Here is a tiny trained network, its code and every weight. The questions are about switching its units off for an input and a class, where a switched-off unit gives its printed mean instead of its output.

import numpy as np


def w(rows, s, z=0):
    codes = np.array(rows[::2]) - 128.0
    scale = np.full(codes.shape[1], s)
    scale[-1] = z or s
    return codes * scale


def norm(h):
    return h / np.sqrt((h * h).mean(-1, keepdims=True) + 1e-5)


def f(y):
    return y / 2 * (1 + np.tanh(0.7978845608 * (y + 0.044715 * y**3)))


def log_softmax(a):
    a = a - a.max(-1, keepdims=True)
    return a - np.log(np.exp(a).sum(-1, keepdims=True))


def net(x, mask):
    res = np.array(x, float).reshape(1, 7) / 4 @ E
    u = 0
    for l in range(3):
        y = f(norm(res) @ A[l][:, :-1].T + A[l][:, -1])
        res = res + np.where(mask[u : u + 7], y, B[l][:, -1]) @ B[l][:, :-1]
        u += 7
    return log_softmax(norm(res)[-1] @ U[:, :-1].T + U[:, -1])


A, B = {}, {}
E = w([
[219,199,129,238,145],'x0',
[172,44,206,67,151],'x1',
[156,44,69,244,189],'x2',
[151,244,125,79,96],'x3',
[71,180,3,146,246],'x4',
[12,148,229,178,43],'x5',
[230,149,146,95,7],'x6',
],0.0047)
A[0] = w([
[132,196,99,174,145,5],'L0N0',
[249,148,199,227,212,229],'L0N1',
[73,48,185,184,227,78],'L0N2',
[120,61,153,219,54,85],'L0N3',
[53,194,251,127,97,181],'L0N4',
[139,224,54,231,211,172],'L0N5',
[141,194,107,136,133,14],'L0N6',
],0.017,0.0021)
B[0] = w([
[109,78,110,174,157,160],'L0N0',
[205,110,103,77,28,235],'L0N1',
[131,180,93,227,191,214],'L0N2',
[114,127,113,175,56,206],'L0N3',
[117,80,113,1,94,223],'L0N4',
[59,147,89,150,232,245],'L0N5',
[166,113,114,160,133,148],'L0N6',
],0.026,0.012)
A[1] = w([
[128,141,89,110,212,105],'L1N0',
[250,131,150,103,164,232],'L1N1',
[95,162,135,114,156,8],'L1N2',
[103,212,92,86,136,107],'L1N3',
[95,75,86,135,186,173],'L1N4',
[169,144,108,91,133,176],'L1N5',
[70,108,68,120,198,128],'L1N6',
],0.02,0.0016)
B[1] = w([
[26,152,140,116,143,219],'L1N0',
[38,109,158,56,248,165],'L1N1',
[183,120,119,102,186,143],'L1N2',
[80,105,140,179,137,167],'L1N3',
[17,87,191,165,122,219],'L1N4',
[135,17,103,159,152,167],'L1N5',
[72,56,214,170,181,248],'L1N6',
],0.016,0.013)
A[2] = w([
[146,123,96,113,125,248],'L2N0',
[145,135,191,103,61,154],'L2N1',
[146,176,101,133,150,20],'L2N2',
[176,174,254,104,73,151],'L2N3',
[133,164,159,122,58,150],'L2N4',
[142,164,161,124,133,61],'L2N5',
[142,112,236,185,157,143],'L2N6',
],0.016,0.0015)
B[2] = w([
[160,71,161,126,181,184],'L2N0',
[66,124,124,81,89,237],'L2N1',
[184,184,110,153,119,112],'L2N2',
[137,93,25,57,202,160],'L2N3',
[73,104,115,112,105,198],'L2N4',
[178,158,5,108,178,89],'L2N5',
[88,101,209,140,72,255],'L2N6',
],0.019,0.0039)
U = w([
[34,120,166,172,234,179],'0',
[156,152,94,227,50,112],'1',
[144,65,137,10,57,195],'2',
[239,154,131,112,159,19],'3',
[170,219,156,135,112,2],'4',
],0.012,0.0069)

Each question gives the input, the list of numbers given to net, and the class t.
The units are the neurons (one row each of A and B). Each row of codes is followed by its name. A weight is (code - 128) times the scale printed after its matrix; where a second scale follows, it is the last column's (A, B and U).
mask holds one flag per neuron, layer by layer. A switched-off neuron (its flag False) gives its mean, the last column of its row in B, instead of its output. The means were averaged over made-up inputs and are rounded, as every weight is.
A unit's drop is (log p(t) with every unit on - log p(t) with that unit switched off) / (log p(t) with every unit on - log p(t) with every unit switched off).
The circuit of an input: a set's keep is (log p(t) with only the set's units on - log p(t) with every unit switched off) / (log p(t) with every unit on - log p(t) with every unit switched off). Starting from the 12 units with the biggest drops (on a tie, the unit counted first), units are removed one at a time, each time the one whose removal leaves the highest keep (on an exact tie, the one counted first), for as long as the keep stays at least 0.8.
units of the circuit, in order: the units of the circuit, biggest drop first
k most important neurons: the k neurons with the biggest drops, biggest first
top k neurons in layer l: the k neurons of layer l with the biggest drops, biggest first
drop when u is switched off: that unit's drop, to one decimal
input [-3,-2,4,8,-2,-7,8], class 2: units of the circuit, in order -> [L0N5]
input [-7,-2,4,-1,0,4,1], class 1: top 4 neurons in layer 0 -> [L0N5, L0N3, L0N2, L0N0]
input [7,-1,1,6,-4,-7,3], class 3: 2 most important neurons -> [L0N1, L0N4]
input [1,8,8,-8,1,3,-6], class 1: top 3 neurons in layer 0 -> [L0N5, L0N1, L0N3]
input [-7,-2,7,5,-1,7,0], class 2: 2 most important neurons -> [L0N5, L0N4]
input [1,2,8,-4,1,-4,3], class 3: 2 most important neurons -> [L0N1, L1N4]
input [2,8,-6,-2,-6,-5,7], class 2: 2 most important neurons -> [L0N5, L0N2]
input [-4,7,-3,5,4,4,-4], class 2: top 2 neurons in layer 0 -> [L0N4, L0N5]
input [-6,-4,-3,5,2,7,-7], class 2: 2 most important neurons -> [L0N4, L0N5]
input [-6,5,8,-4,-5,-1,0], class 1: top 2 neurons in layer 0 -> [L0N5, L0N3]
input [-3,-5,0,-4,-7,5,-3], class 2: top 2 neurons in layer 0 -> [L0N4, L0N5]
input [-8,1,6,-6,-2,3,5], class 1: drop when L0N3 is switched off -> 0.3
input [8,1,-8,-2,1,8,-6], class 2: drop when L0N4 is switched off -> 1.2
